Below is a small trained network, with its code and all its weights. Each question gives an input and a class and asks what happens when units are switched off, that is, made to give their printed mean instead of their output.

import numpy as np


def w(rows, s, z=0):
    codes = np.array(rows[::2]) - 128.0
    scale = np.full(codes.shape[1], s)
    scale[-1] = z or s
    return codes * scale


def norm(h):
    return h / np.sqrt((h * h).mean(-1, keepdims=True) + 1e-5)


def f(y):
    return y / 2 * (1 + np.tanh(0.7978845608 * (y + 0.044715 * y**3)))


def log_softmax(a):
    a = a - a.max(-1, keepdims=True)
    return a - np.log(np.exp(a).sum(-1, keepdims=True))


def net(x, mask):
    res = np.array(x, float).reshape(1, 7) / 4 @ E
    u = 0
    for l in range(4):
        y = f(norm(res) @ A[l][:, :-1].T + A[l][:, -1])
        res = res + np.where(mask[u : u + 4], y, B[l][:, -1]) @ B[l][:, :-1]
        u += 4
    return log_softmax(norm(res)[-1] @ U[:, :-1].T + U[:, -1])


A, B = {}, {}
E = w([
[131,110,118,254,131,148,109,140,103],'x0',
[128,129,128,128,122,128,126,128,129],'x1',
[127,133,133,128,123,129,126,124,131],'x2',
[129,130,129,128,125,128,126,127,129],'x3',
[48,120,148,128,124,129,148,205,149],'x4',
[129,129,128,128,126,127,126,128,127],'x5',
[128,127,128,128,130,130,130,128,128],'x6',
],0.014)
A[0] = w([
[181,116,108,37,139,112,110,91,115,4],'0.n1',
[227,106,82,89,179,128,149,78,108,5],'0.n2',
[185,150,137,101,87,124,105,10,130,10],'0.n3',
[246,117,95,172,135,129,120,2,104,12],'0.n4',
],0.019,0.0023)
B[0] = w([
[104,105,77,96,87,70,211,145,133,201],'0.n1',
[69,39,75,169,64,120,204,122,130,200],'0.n2',
[119,39,69,175,87,94,224,116,132,210],'0.n3',
[186,247,203,102,198,168,9,119,111,251],'0.n4',
],0.012,0.022)
A[1] = w([
[118,163,157,1,126,108,111,137,162,66],'1.n1',
[171,183,179,80,129,148,83,59,142,86],'1.n2',
[119,148,138,199,111,126,102,149,126,1],'1.n3',
[175,179,138,67,149,109,76,129,117,176],'1.n4',
],0.029,0.00044)
B[1] = w([
[130,208,221,94,90,249,129,160,114,247],'1.n1',
[173,137,109,188,115,157,86,147,36,248],'1.n2',
[94,96,149,108,192,93,74,124,205,248],'1.n3',
[209,76,61,191,122,117,89,69,55,221],'1.n4',
],0.014,0.015)
A[2] = w([
[160,229,225,8,104,190,116,87,169,63],'2.n1',
[170,176,125,74,134,44,148,16,160,97],'2.n2',
[141,230,142,73,122,102,161,17,129,86],'2.n3',
[162,206,158,66,141,31,107,38,176,6],'2.n4',
],0.017,0.0015)
B[2] = w([
[143,254,201,131,60,229,185,139,106,249],'2.n1',
[72,62,112,99,69,149,191,223,88,147],'2.n2',
[82,88,93,95,174,98,146,120,208,151],'2.n3',
[34,103,168,188,100,157,175,202,148,131],'2.n4',
],0.0085,0.015)
A[3] = w([
[175,216,129,54,160,88,98,63,148,4],'3.n1',
[154,211,179,103,141,114,117,45,187,93],'3.n2',
[191,197,150,1,183,53,104,2,214,107],'3.n3',
[144,235,197,82,121,144,153,75,167,56],'3.n4',
],0.019,0.002)
B[3] = w([
[182,155,57,132,167,57,164,80,126,137],'3.n1',
[114,106,135,51,97,115,127,152,150,177],'3.n2',
[87,185,138,90,163,68,137,97,178,147],'3.n3',
[141,250,196,2,157,181,125,119,163,251],'3.n4',
],0.0079,0.011)
U = w([
[110,56,39,122,50,76,246,120,106,255],'0',
[232,145,103,219,155,148,4,79,26,156],'1',
[114,254,227,56,81,245,149,158,136,56],'2',
[32,91,177,147,218,88,38,156,244,5],'3',
],0.0079,0.00095)

Each question gives the input, the list of numbers given to net, and the class t.
The units are the neurons (one row each of A and B). Each row of codes is followed by its name. A weight is (code - 128) times the scale printed after its matrix; where a second scale follows, it is the last column's (A, B and U).
mask holds one flag per neuron, layer by layer. A switched-off neuron (its flag False) gives its mean, the last column of its row in B, instead of its output. The means were averaged over made-up inputs and are rounded, as every weight is.
A unit's drop is (log p(t) with every unit on - log p(t) with that unit switched off) / (log p(t) with every unit on - log p(t) with every unit switched off).
unit that matters most: the unit with the biggest drop
top k neurons: the k neurons with the biggest drops, biggest first
k most important neurons of layer l: the k neurons of layer l with the biggest drops, biggest first
drop when u is switched off: that unit's drop, to one decimal
input [8,-4,-4,0,8,8,5], class 3: unit that matters most	0.n4
input [1,2,6,-3,3,-3,4], class 3: top 2 neurons	0.n4, 0.n1
input [1,8,-8,8,4,0,-7], class 3: top 3 neurons	0.n4, 1.n1, 0.n1
input [1,-3,7,7,6,-4,3], class 3: top 4 neurons	0.n4, 1.n1, 0.n1, 0.n3
input [4,-3,7,4,5,4,1], class 3: top 2 neurons	0.n4, 1.n1
input [1,7,8,8,1,3,-8], class 3: top 3 neurons	0.n4, 0.n1, 0.n3
input [-2,-6,7,-6,-8,-1,-8], class 0: top 2 neurons	0.n3, 0.n2
input [-2,7,4,-5,-6,6,1], class 0: top 2 neurons	0.n3, 0.n2
input [4,3,-1,7,6,4,-5], class 3: top 2 neurons	0.n4, 1.n1
input [1,4,-1,5,1,5,-7], class 3: top 3 neurons	0.n4, 0.n1, 0.n3
input [0,-7,-4,0,-2,3,5], class 0: 2 most important neurons of layer 1	1.n1, 1.n2
input [-4,-4,-5,-6,-8,-2,5], class 0: drop when 0.n3 is switched off	0.3
input [-5,0,6,-8,-7,-5,7], class 0: drop when 0.n3 is switched off	0.1
input [-4,4,6,-4,0,1,-8], class 0: drop when 0.n4 is switched off	0.9
input [4,6,-3,-6,7,8,-6], class 3: most important neuron of layer 1	1.n1
